Below is a small trained network, with its code and all its weights. Each question gives an input and a class and asks what happens when units are switched off, that is, made to give their printed mean instead of their output.

import numpy as np


def w(rows, s, z=0):
    codes = np.array(rows[::2]) - 128.0
    scale = np.full(codes.shape[1], s)
    scale[-1] = z or s
    return codes * scale


def f(y):
    return np.maximum(y, 0)


def log_softmax(a):
    a = a - a.max(-1, keepdims=True)
    return a - np.log(np.exp(a).sum(-1, keepdims=True))


def net(x, mask):
    res = np.array(x, float).reshape(1, 6) / 4 @ E
    y = f(res @ A[0][:, :-1].T + A[0][:, -1])
    res = res + np.where(mask, y, B[0][:, -1]) @ B[0][:, :-1]
    return log_softmax(res[-1] @ U[:, :-1].T + U[:, -1])


A, B = {}, {}
E = w([
[127,85,51,75,120,162],'x0',
[152,159,137,131,92,58],'x1',
[94,141,197,39,157,149],'x2',
[141,216,108,112,112,123],'x3',
[196,159,107,155,138,179],'x4',
[55,125,118,97,6,129],'x5',
],0.012)
A[0] = w([
[94,134,97,128,137,174,242],'N0',
[165,171,144,116,121,114,53],'N1',
[147,112,136,169,124,133,1],'N2',
[117,100,100,110,59,144,123],'N3',
[121,78,84,116,108,123,161],'N4',
[140,190,113,194,77,119,141],'N5',
[167,103,103,160,166,197,138],'N6',
[174,193,114,135,128,143,90],'N7',
[125,125,154,156,107,139,72],'N8',
[153,183,136,89,117,145,144],'N9',
[139,179,132,122,132,113,15],'N10',
[160,252,123,149,100,130,151],'N11',
[177,111,112,144,147,189,113],'N12',
[102,158,129,88,100,160,120],'N13',
[160,109,155,130,91,135,24],'N14',
[113,203,70,100,140,203,86],'N15',
[180,186,129,133,102,114,69],'N16',
[133,127,89,168,146,120,9],'N17',
[91,145,187,139,111,124,125],'N18',
[73,155,156,194,85,116,161],'N19',
[98,117,107,118,80,140,93],'N20',
[163,200,127,127,115,122,108],'N21',
[128,83,177,120,150,142,61],'N22',
[100,87,113,157,84,111,107],'N23',
[101,156,202,91,124,143,127],'N24',
[152,118,172,151,123,100,5],'N25',
],0.017,0.0049)
B[0] = w([
[173,138,119,84,118,121,206],'N0',
[108,120,129,171,146,119,169],'N1',
[106,124,134,77,149,129,150],'N2',
[112,138,59,101,59,104,236],'N3',
[141,153,154,164,70,84,211],'N4',
[24,66,86,124,201,89,233],'N5',
[233,172,211,169,122,156,237],'N6',
[143,100,76,188,132,125,205],'N7',
[141,122,125,84,111,114,149],'N8',
[78,83,83,83,129,84,198],'N9',
[106,114,122,152,135,124,158],'N10',
[65,91,111,199,190,101,252],'N11',
[181,171,184,174,126,138,214],'N12',
[126,118,124,46,137,135,203],'N13',
[106,132,118,111,111,120,141],'N14',
[175,128,69,55,114,141,222],'N15',
[111,143,120,186,168,122,192],'N16',
[122,121,169,103,175,150,166],'N17',
[163,143,149,91,178,154,200],'N18',
[215,152,131,42,134,196,224],'N19',
[150,145,108,91,100,124,208],'N20',
[101,102,126,181,156,116,199],'N21',
[125,148,168,171,164,112,182],'N22',
[152,156,82,119,101,121,211],'N23',
[83,66,165,125,245,144,229],'N24',
[141,128,81,113,161,165,155],'N25',
],0.011,0.012)
U = w([
[115,104,114,225,156,96,213],'0',
[145,137,87,78,1,129,75],'1',
[130,107,77,71,149,143,112],'2',
[211,156,187,125,130,171,168],'3',
[67,94,155,104,178,132,111],'4',
[40,217,137,171,83,222,3],'5',
],0.014,0.0045)

Each question gives the input, the list of numbers given to net, and the class t.
The units are the neurons (one row each of A and B). Each row of codes is followed by its name. A weight is (code - 128) times the scale printed after its matrix; where a second scale follows, it is the last column's (A, B and U).
mask holds one flag per neuron, in row order. A switched-off neuron (its flag False) gives its mean, the last column of its row in B, instead of its output. The means were averaged over made-up inputs and are rounded, as every weight is.
A unit's drop is (log p(t) with every unit on - log p(t) with that unit switched off) / (log p(t) with every unit on - log p(t) with every unit switched off).
The circuit of an input: a set's keep is (log p(t) with only the set's units on - log p(t) with every unit switched off) / (log p(t) with every unit on - log p(t) with every unit switched off). Starting from the 12 units with the biggest drops (on a tie, the unit counted first), units are removed one at a time, each time the one whose removal leaves the highest keep (on an exact tie, the one counted first), for as long as the keep stays at least 0.8.
circuit, biggest first: the units of the circuit, biggest drop first
k most important neurons: the k neurons with the biggest drops, biggest first
drop when u is switched off: that unit's drop, to one decimal
input [2,1,-1,2,-2,-2], class 0: circuit, biggest first -> (N19)
input [-2,0,-6,6,2,7], class 2: circuit, biggest first -> (N19, N5)
input [-6,-6,-3,2,-3,4], class 2: circuit, biggest first -> (N6, N19)
input [3,8,-7,6,-3,5], class 0: 2 most important neurons -> (N11, N5)
input [6,6,8,6,-7,0], class 4: 3 most important neurons -> (N24, N19, N23)
input [-5,2,-3,1,-5,2], class 2: circuit, biggest first -> (N19, N6)
input [1,0,-5,8,3,8], class 2: 2 most important neurons -> (N5, N11)
input [1,-1,8,8,0,3], class 4: 4 most important neurons -> (N24, N11, N19, N23)
input [7,5,-7,-7,-6,-7], class 3: 3 most important neurons -> (N11, N5, N6)
input [1,7,-1,5,0,6], class 0: 4 most important neurons -> (N11, N16, N21, N15)
input [-8,-3,-1,-3,4,4], class 4: 2 most important neurons -> (N5, N6)
input [-6,-3,7,0,8,-1], class 0: drop when N11 is switched off -> 0.1
input [3,8,1,4,-1,8], class 2: drop when N5 is switched off -> 1.9
input [-3,-3,6,3,2,-3], class 4: drop when N19 is switched off -> 0.0
input [0,1,-1,2,0,1], class 0: circuit, biggest first -> (N15)
input [-5,7,-6,-5,-5,-3], class 2: drop when N6 is switched off -> 0.1
